Below are the code and all the weights of a small trained network. Each question names an input and a class and asks about switching units off, where a switched-off unit gives its printed mean instead of its output.

import numpy as np


def w(rows, s, z=0):
    codes = np.array(rows[::2]) - 128.0
    scale = np.full(codes.shape[1], s)
    scale[-1] = z or s
    return codes * scale


def norm(h):
    return h / np.sqrt((h * h).mean(-1, keepdims=True) + 1e-5)


def f(y):
    return y / 2 * (1 + np.tanh(0.7978845608 * (y + 0.044715 * y**3)))


def log_softmax(a):
    a = a - a.max(-1, keepdims=True)
    return a - np.log(np.exp(a).sum(-1, keepdims=True))


def net(x, mask):
    res = np.array(x, float).reshape(1, 2) / 4 @ E
    u = 0
    for l in range(4):
        y = f(norm(res) @ A[l][:, :-1].T + A[l][:, -1])
        res = res + np.where(mask[u : u + 7], y, B[l][:, -1]) @ B[l][:, :-1]
        u += 7
    return log_softmax(norm(res)[-1] @ U[:, :-1].T + U[:, -1])


A, B = {}, {}
E = w([
[109,100,68,130],'x0',
[123,95,61,253],'x1',
],0.0039)
A[0] = w([
[182,132,86,154,58],'0.n1',
[83,54,108,200,229],'0.n2',
[138,151,37,237,248],'0.n3',
[76,52,2,65,181],'0.n4',
[91,203,89,175,176],'0.n5',
[145,161,187,218,10],'0.n6',
[151,115,28,83,63],'0.n7',
],0.009,0.0013)
B[0] = w([
[65,98,86,122,139],'0.n1',
[232,192,62,39,207],'0.n2',
[128,178,125,59,255],'0.n3',
[173,1,146,74,200],'0.n4',
[70,128,136,125,153],'0.n5',
[124,51,68,84,175],'0.n6',
[210,65,117,92,151],'0.n7',
],0.0084,0.0075)
A[1] = w([
[111,70,152,155,42],'1.n1',
[69,112,86,151,153],'1.n2',
[171,75,179,143,191],'1.n3',
[106,2,185,121,112],'1.n4',
[147,150,190,172,32],'1.n5',
[151,162,188,121,198],'1.n6',
[49,203,206,148,5],'1.n7',
],0.011,0.0015)
B[1] = w([
[175,109,74,165,132],'1.n1',
[149,181,130,131,109],'1.n2',
[85,84,210,189,196],'1.n3',
[44,62,208,210,255],'1.n4',
[132,161,81,2,140],'1.n5',
[95,74,83,100,203],'1.n6',
[78,126,212,58,203],'1.n7',
],0.0079,0.0045)
A[2] = w([
[98,2,137,118,157],'2.n1',
[151,167,107,81,119],'2.n2',
[134,116,94,109,132],'2.n3',
[153,181,152,204,3],'2.n4',
[212,234,142,102,124],'2.n5',
[197,45,53,214,130],'2.n6',
[193,86,120,95,114],'2.n7',
],0.0093,0.0038)
B[2] = w([
[113,67,137,197,255],'2.n1',
[107,151,48,121,197],'2.n2',
[175,92,94,118,157],'2.n3',
[144,146,83,105,109],'2.n4',
[120,142,103,254,191],'2.n5',
[70,97,171,132,151],'2.n6',
[173,132,147,58,176],'2.n7',
],0.0089,0.0057)
A[3] = w([
[166,176,96,171,115],'3.n1',
[113,132,147,157,5],'3.n2',
[149,70,86,90,77],'3.n3',
[102,223,113,156,174],'3.n4',
[9,226,173,90,60],'3.n5',
[209,167,67,149,155],'3.n6',
[98,95,211,218,124],'3.n7',
],0.011,0.0025)
B[3] = w([
[137,191,143,104,148],'3.n1',
[111,80,110,125,114],'3.n2',
[157,88,130,108,185],'3.n3',
[82,182,254,55,142],'3.n4',
[93,217,158,146,183],'3.n5',
[175,156,114,193,234],'3.n6',
[117,229,76,223,253],'3.n7',
],0.0073,0.0055)
U = w([
[204,25,174,74,131],'0',
[253,158,30,50,180],'1',
[46,181,224,32,183],'2',
[162,200,170,185,3],'3',
[151,152,154,139,22],'4',
[89,198,96,184,2],'5',
[188,241,108,139,108],'6',
[74,71,193,238,207],'7',
],0.015,0.008)

Each question gives the input, the list of numbers given to net, and the class t.
The units are the neurons (one row each of A and B). Each row of codes is followed by its name. A weight is (code - 128) times the scale printed after its matrix; where a second scale follows, it is the last column's (A, B and U).
mask holds one flag per neuron, layer by layer. A switched-off neuron (its flag False) gives its mean, the last column of its row in B, instead of its output. The means were averaged over made-up inputs and are rounded, as every weight is.
A unit's drop is (log p(t) with every unit on - log p(t) with that unit switched off) / (log p(t) with every unit on - log p(t) with every unit switched off).
The circuit of an input: a set's keep is (log p(t) with only the set's units on - log p(t) with every unit switched off) / (log p(t) with every unit on - log p(t) with every unit switched off). Starting from the 12 units with the biggest drops (on a tie, the unit counted first), units are removed one at a time, each time the one whose removal leaves the highest keep (on an exact tie, the one counted first), for as long as the keep stays at least 0.8.
circuit, biggest first: the units of the circuit, biggest drop first
most important unit: the unit with the biggest drop
k most important neurons: the k neurons with the biggest drops, biggest first
k most important neurons of layer l: the k neurons of layer l with the biggest drops, biggest first
drop when u is switched off: that unit's drop, to one decimal
input [2,-4], class 7: 2 most important neurons	0.n3, 0.n2
input [-7,-1], class 7: circuit, biggest first	0.n2
input [3,0], class 0: 2 most important neurons	0.n4, 0.n2
input [0,-4], class 2: 4 most important neurons	0.n6, 0.n4, 0.n2, 1.n7
input [8,2], class 0: 3 most important neurons	0.n4, 0.n7, 3.n7
input [-1,-3], class 2: 2 most important neurons of layer 0	0.n4, 0.n2
input [8,-1], class 0: 3 most important neurons of layer 0	0.n7, 0.n4, 0.n2
input [-3,-2], class 2: 2 most important neurons	0.n4, 0.n2
input [5,-2], class 7: 2 most important neurons	1.n4, 0.n2
input [-8,-1], class 7: 2 most important neurons of layer 0	0.n3, 0.n2
input [-4,6], class 1: 2 most important neurons of layer 0	0.n6, 0.n2
input [0,0], class 0: 2 most important neurons of layer 1	1.n4, 1.n3
input [-3,7], class 6: 2 most important neurons of layer 0	0.n4, 0.n7
input [-6,4], class 1: most important unit	0.n6
input [7,-8], class 7: drop when 0.n2 is switched off	0.8
input [8,-6], class 7: drop when 3.n3 is switched off	0.0
input [-2,4], class 6: drop when 2.n3 is switched off	-0.1
input [1,-3], class 7: 2 most important neurons of layer 0	0.n3, 0.n2
